Here is a tiny trained network, its code and every weight. The questions are about switching its units off for an input and a class, where a switched-off unit gives its printed mean instead of its output.

import numpy as np


def w(rows, s, z=0):
    codes = np.array(rows[::2]) - 128.0
    scale = np.full(codes.shape[1], s)
    scale[-1] = z or s
    return codes * scale


def f(y):
    return y / 2 * (1 + np.tanh(0.7978845608 * (y + 0.044715 * y**3)))


def log_softmax(a):
    a = a - a.max(-1, keepdims=True)
    return a - np.log(np.exp(a).sum(-1, keepdims=True))


def net(x, mask):
    res = np.array(x, float).reshape(1, 3) / 4 @ E
    y = f(res @ A[0][:, :-1].T + A[0][:, -1])
    res = res + np.where(mask, y, B[0][:, -1]) @ B[0][:, :-1]
    return log_softmax(res[-1] @ U[:, :-1].T + U[:, -1])


A, B = {}, {}
E = w([
[62,141,120,187,103,145,191,189,135,195,88,237],'x0',
[30,189,205,178,89,124,206,164,72,154,216,33],'x1',
[61,22,80,162,209,167,215,246,201,174,191,141],'x2',
],0.013)
A[0] = w([
[60,181,214,180,148,92,157,131,72,142,166,102,123],'neuron 0',
[35,197,178,191,72,103,191,180,89,132,188,130,255],'neuron 1',
[57,109,87,145,137,209,185,195,148,220,176,161,164],'neuron 2',
[134,92,69,136,92,103,90,151,197,146,89,210,179],'neuron 3',
[114,70,85,170,192,163,103,147,180,128,196,117,157],'neuron 4',
[102,137,136,107,153,155,123,117,159,138,154,74,132],'neuron 5',
[57,175,202,169,85,108,174,140,102,171,159,89,162],'neuron 6',
[117,120,36,124,177,143,154,133,172,116,77,177,205],'neuron 7',
[67,61,117,171,100,143,199,245,208,175,124,140,135],'neuron 8',
[94,82,122,103,206,154,161,153,179,127,174,95,230],'neuron 9',
],0.012,0.0055)
B[0] = w([
[103,174,192,199,37,93,147,103,89,136,166,195,215],'neuron 0',
[70,159,202,196,57,164,58,191,65,129,135,207,254],'neuron 1',
[144,205,61,151,78,214,179,177,110,191,68,88,249],'neuron 2',
[125,124,72,144,216,154,54,81,93,107,124,180,196],'neuron 3',
[166,108,80,118,142,108,181,129,148,133,212,106,198],'neuron 4',
[163,129,204,82,99,76,159,165,178,127,163,184,156],'neuron 5',
[116,174,227,200,93,134,147,151,65,122,148,250,227],'neuron 6',
[106,46,86,150,191,192,92,152,174,121,108,126,193],'neuron 7',
[205,198,62,121,147,206,184,192,150,197,91,116,255],'neuron 8',
[149,96,128,130,127,150,193,181,191,54,174,125,210],'neuron 9',
],0.011,0.029)
U = w([
[104,38,42,129,219,115,31,85,188,108,97,238,157],'0',
[53,195,255,224,11,102,170,177,51,173,190,197,77],'1',
[245,252,149,9,26,62,32,49,23,87,32,108,249],'2',
[155,28,116,43,142,112,162,194,234,89,228,103,99],'3',
[150,144,23,141,147,195,222,206,219,219,139,81,3],'4',
[105,145,62,134,72,207,152,231,62,187,90,176,52],'5',
[24,97,128,53,51,38,205,177,116,147,203,180,47],'6',
],0.0087,0.0054)

Each question gives the input, the list of numbers given to net, and the class t.
The units are the neurons (one row each of A and B). Each row of codes is followed by its name. A weight is (code - 128) times the scale printed after its matrix; where a second scale follows, it is the last column's (A, B and U).
mask holds one flag per neuron, in row order. A switched-off neuron (its flag False) gives its mean, the last column of its row in B, instead of its output. The means were averaged over made-up inputs and are rounded, as every weight is.
A unit's drop is (log p(t) with every unit on - log p(t) with that unit switched off) / (log p(t) with every unit on - log p(t) with every unit switched off).
The circuit of an input: a set's keep is (log p(t) with only the set's units on - log p(t) with every unit switched off) / (log p(t) with every unit on - log p(t) with every unit switched off). Starting from all 10 units, units are removed one at a time, each time the one whose removal leaves the highest keep (on an exact tie, the one counted first), for as long as the keep stays at least 0.8.
units of the circuit, in order: the units of the circuit, biggest drop first
unit that matters most: the unit with the biggest drop
top k neurons: the k neurons with the biggest drops, biggest first
drop when u is switched off: that unit's drop, to one decimal
input [-8,3,-8], class 2: units of the circuit, in order : [neuron 1]
input [-6,0,0], class 3: units of the circuit, in order : [neuron 1; neuron 2]
input [5,5,6], class 5: units of the circuit, in order : [neuron 8; neuron 1]
input [4,-1,1], class 4: units of the circuit, in order : [neuron 6; neuron 1]
input [5,5,7], class 5: top 2 neurons : [neuron 8; neuron 2]
input [-8,-6,-2], class 2: top 2 neurons : [neuron 7; neuron 9]
input [-4,2,-5], class 2: top 2 neurons : [neuron 1; neuron 6]
input [0,0,-2], class 2: top 2 neurons : [neuron 1; neuron 6]
input [-7,3,-7], class 2: top 3 neurons : [neuron 1; neuron 6; neuron 9]
input [-4,0,3], class 3: top 2 neurons : [neuron 2; neuron 8]
input [-8,-5,0], class 0: drop when neuron 8 is switched off : 0.2
input [-5,-7,6], class 3: drop when neuron 4 is switched off : 0.3
input [8,5,6], class 5: drop when neuron 8 is switched off : 6.4
input [-3,3,6], class 4: unit that matters most : neuron 8
